M =
array([[ 699,  634,  368,  417,  -29, -725,  327,  398, -172,  389],
       [-183,  536,   79,  287,  193,  128,  706, -482, -449, -648],
       [ 558,  911,  129,  123,  -12,  919,  188,   53,  -32, -363],
       [ 603,  451,  162,  614, -709, -591,  284,   -9,  177,  -56],
       [ 385,  487,  231,  643, -883, -461,   51,   51,  182, -109],
       [ 213,  421,  263,  556,  584, -268,  438, -898,  258,  141],
       [-365,  753,   -3,  323,  292, -350,   68,  225, -838,  -62],
       [ 627,  825,  506,  -16,    8, -531,  381,  300, -241,  526],
       [ 115,  747,   81,  448,  100,  115, -957, -344,   70,  -28],
       [-439,  710,   41,  171,  347, -161,  335,  -21, -813, -342],
       [-236,  906,   91,  410,  -21,  750,  702,   75,  -47,  414],
       [-386,  838,  -33,  450,   97,  490,  546,  347,  718,  366],
       [ 127,  755,  195,  345,  183,  147, -929, -450,  139,    9],
       [ 152,  597,  710,  304, -385,  245, -532,  -66,  319, -578],
       [ 838,  478,  289,  688,   76, -685,  390,  272,   73,  205],
       [-169,  713, -247,  337,  641, -278,  134,  776,  525, -258]])
Rows and columns are counted from 1.
(1, 1) -> 699
(16, 4) -> 337
(12, 6) -> 490
(4, 2) -> 451
(11, 3) -> 91
(6, 3) -> 263
(15, 9) -> 73
(12, 3) -> -33
(1, 6) -> -725
(12, 4) -> 450
(15, 5) -> 76
(15, 7) -> 390
(6, 8) -> -898
(13, 9) -> 139
(2, 9) -> -449
(10, 5) -> 347
(5, 2) -> 487
(9, 10) -> -28
(7, 5) -> 292
(14, 4) -> 304
(3, 5) -> -12
(12, 5) -> 97
(9, 8) -> -344
(3, 10) -> -363
(10, 4) -> 171
(6, 10) -> 141
(7, 9) -> -838
(4, 3) -> 162
(2, 6) -> 128
(4, 7) -> 284
(13, 7) -> -929
(8, 9) -> -241
(15, 10) -> 205
(8, 6) -> -531
(3, 6) -> 919
(15, 1) -> 838
(2, 8) -> -482

x =
[[-16  24   1  46 -35]
 [  8  16  -8   9  36]
 [-33 -24  20  16 -43]
 [-69  -2  27   4 -20]
 [ 37   2  14  55 -10]
 [-27  -7   6  12  32]
 [-26 -60  19  19  20]
 [-60  21   3  15  18]
 [ 61 -20  -7  20 -11]
 [-62  19   1  12  17]
 [ 19 -27 -17  -8  -7]
 [-20 -31   2  11  45]
 [-13  -8   0   9  47]
 [ 31   0 -31   5   2]
 [-38 -21  12  16  10]
 [ -8 -19 -31   5   3]]
Indices start at 1.
(1, 1) = -16
(9, 3) = -7
(10, 3) = 1
(8, 3) = 3
(2, 4) = 9
(10, 5) = 17
(13, 1) = -13
(16, 3) = -31
(3, 1) = -33
(3, 4) = 16
(7, 1) = -26
(13, 2) = -8
(16, 2) = -19
(15, 5) = 10
(12, 5) = 45
(11, 4) = -8
(12, 4) = 11
(5, 5) = -10
(2, 5) = 36
(2, 1) = 8
(6, 2) = -7
(16, 4) = 5
(7, 4) = 19
(6, 1) = -27
(15, 2) = -21
(14, 2) = 0
(13, 5) = 47
(5, 3) = 14
(5, 2) = 2
(10, 2) = 19
(6, 3) = 6
(15, 4) = 16

W =
[[-19 -20 -21  89  87 -36 -20  18 -28]
 [ 51  -6  51  19  19  -1  -6  43  -4]
 [ 13   6  13  31  30   4   6  18   4]
 [  3  10   2  33  33   6  10  11   7]
 [-36  60 -35  -6  -7  60  61 -36  58]]
Rows and columns are counted from 1.
(1, 1): -19
(3, 6): 4
(2, 6): -1
(3, 1): 13
(1, 8): 18
(4, 5): 33
(4, 6): 6
(3, 8): 18
(3, 4): 31
(5, 2): 60
(1, 2): -20
(2, 3): 51
(5, 7): 61
(1, 5): 87
(2, 9): -4
(2, 2): -6
(2, 5): 19
(4, 9): 7

data =
83	-47	-38	48	-42	-49
70	-41	-36	55	-38	-35
-20	49	39	7	42	58
-22	47	35	12	39	60
27	20	24	-4	20	10
25	26	31	-13	27	12
-27	66	57	-15	59	66
69	-29	-20	33	-24	-34
81	-43	-34	45	-38	-46
62	-14	-4	14	-9	-26
-31	81	76	-40	75	70
80	-22	-6	6	-15	-44
42	-1	3	16	1	-6
-29	63	54	-10	56	67
Indices start at 1.
(1, 1) = 83
(13, 4) = 16
(10, 2) = -14
(2, 3) = -36
(3, 6) = 58
(13, 1) = 42
(13, 2) = -1
(8, 2) = -29
(11, 3) = 76
(2, 6) = -35
(10, 3) = -4
(9, 6) = -46
(7, 5) = 59
(7, 3) = 57
(1, 3) = -38
(10, 1) = 62
(12, 3) = -6
(11, 2) = 81
(4, 1) = -22
(9, 1) = 81
(11, 1) = -31
(3, 1) = -20
(5, 4) = -4
(8, 3) = -20
(14, 2) = 63
(2, 2) = -41
(14, 6) = 67
(5, 3) = 24
(12, 6) = -44
(5, 2) = 20
(9, 3) = -34

A =
[[ 22  33 -52  21  41 -18  -5  57  -2 -65  19]
 [ 91  -9  16  67  28   8 -44   4 -31  22  23]
 [ 45 -27  20  24 -11 -12  14  61 -68 -32 -32]
 [-15  35 -30   5 -25  23 -70  23 -28  26 -32]
 [  7  15   2  47  23  -6   6  62 -43 -74 -11]
 [  8  10  14  46  16  -4   9  64 -52 -75 -16]]
Rows and columns are counted from 1.
(1, 1) => 22
(2, 7) => -44
(2, 8) => 4
(5, 5) => 23
(1, 5) => 41
(3, 5) => -11
(5, 3) => 2
(3, 7) => 14
(4, 2) => 35
(6, 1) => 8
(2, 3) => 16
(3, 3) => 20
(3, 8) => 61
(1, 8) => 57
(1, 10) => -65
(6, 5) => 16
(4, 4) => 5
(6, 7) => 9
(6, 9) => -52
(4, 7) => -70
(1, 2) => 33
(4, 5) => -25
(3, 9) => -68
(2, 10) => 22
(3, 2) => -27

arr =
[[ 24 -39  -8  -9  22  25 -35  22]
 [ 20  -7 -25 -25  25  20 -18  21]
 [ -3   2  -2  -2  -1  -3   0  -2]
 [ -6 -11  11  11  -8  -6  -5  -7]
 [ 26 -14 -28 -28  30  26 -25  27]
 [-18   2  18  17 -20 -18   9 -19]
 [-23  -3  28  28 -28 -23  10 -25]
 [ -8   7   1   1  -6  -8   5  -7]
 [  3  -9  -2  -2   3   3  -8   2]
 [ 12   5 -24 -24  19  13  -8  15]
 [  0 -11   5   4  -2   0  -8  -2]
 [  2  -3  -4  -4   4   2  -5   2]
 [-23   6  22  22 -26 -24  14 -25]
 [ 13  14 -33 -32  23  14  -4  17]]
Indices start at 1.
(1, 1) => 24
(14, 4) => -32
(12, 5) => 4
(13, 4) => 22
(13, 5) => -26
(4, 5) => -8
(10, 1) => 12
(1, 4) => -9
(7, 1) => -23
(12, 7) => -5
(9, 5) => 3
(3, 5) => -1
(11, 2) => -11
(8, 3) => 1
(9, 4) => -2
(8, 5) => -6
(9, 8) => 2
(5, 4) => -28
(1, 2) => -39
(3, 4) => -2
(14, 8) => 17
(11, 4) => 4
(7, 3) => 28
(7, 6) => -23
(7, 4) => 28
(1, 7) => -35
(3, 3) => -2
(7, 7) => 10
(2, 2) => -7
(8, 8) => -7
(8, 7) => 5
(3, 1) => -3
(4, 3) => 11
(11, 6) => 0
(2, 3) => -25
(4, 1) => -6
(5, 1) => 26
(14, 7) => -4
(10, 4) => -24
(6, 4) => 17
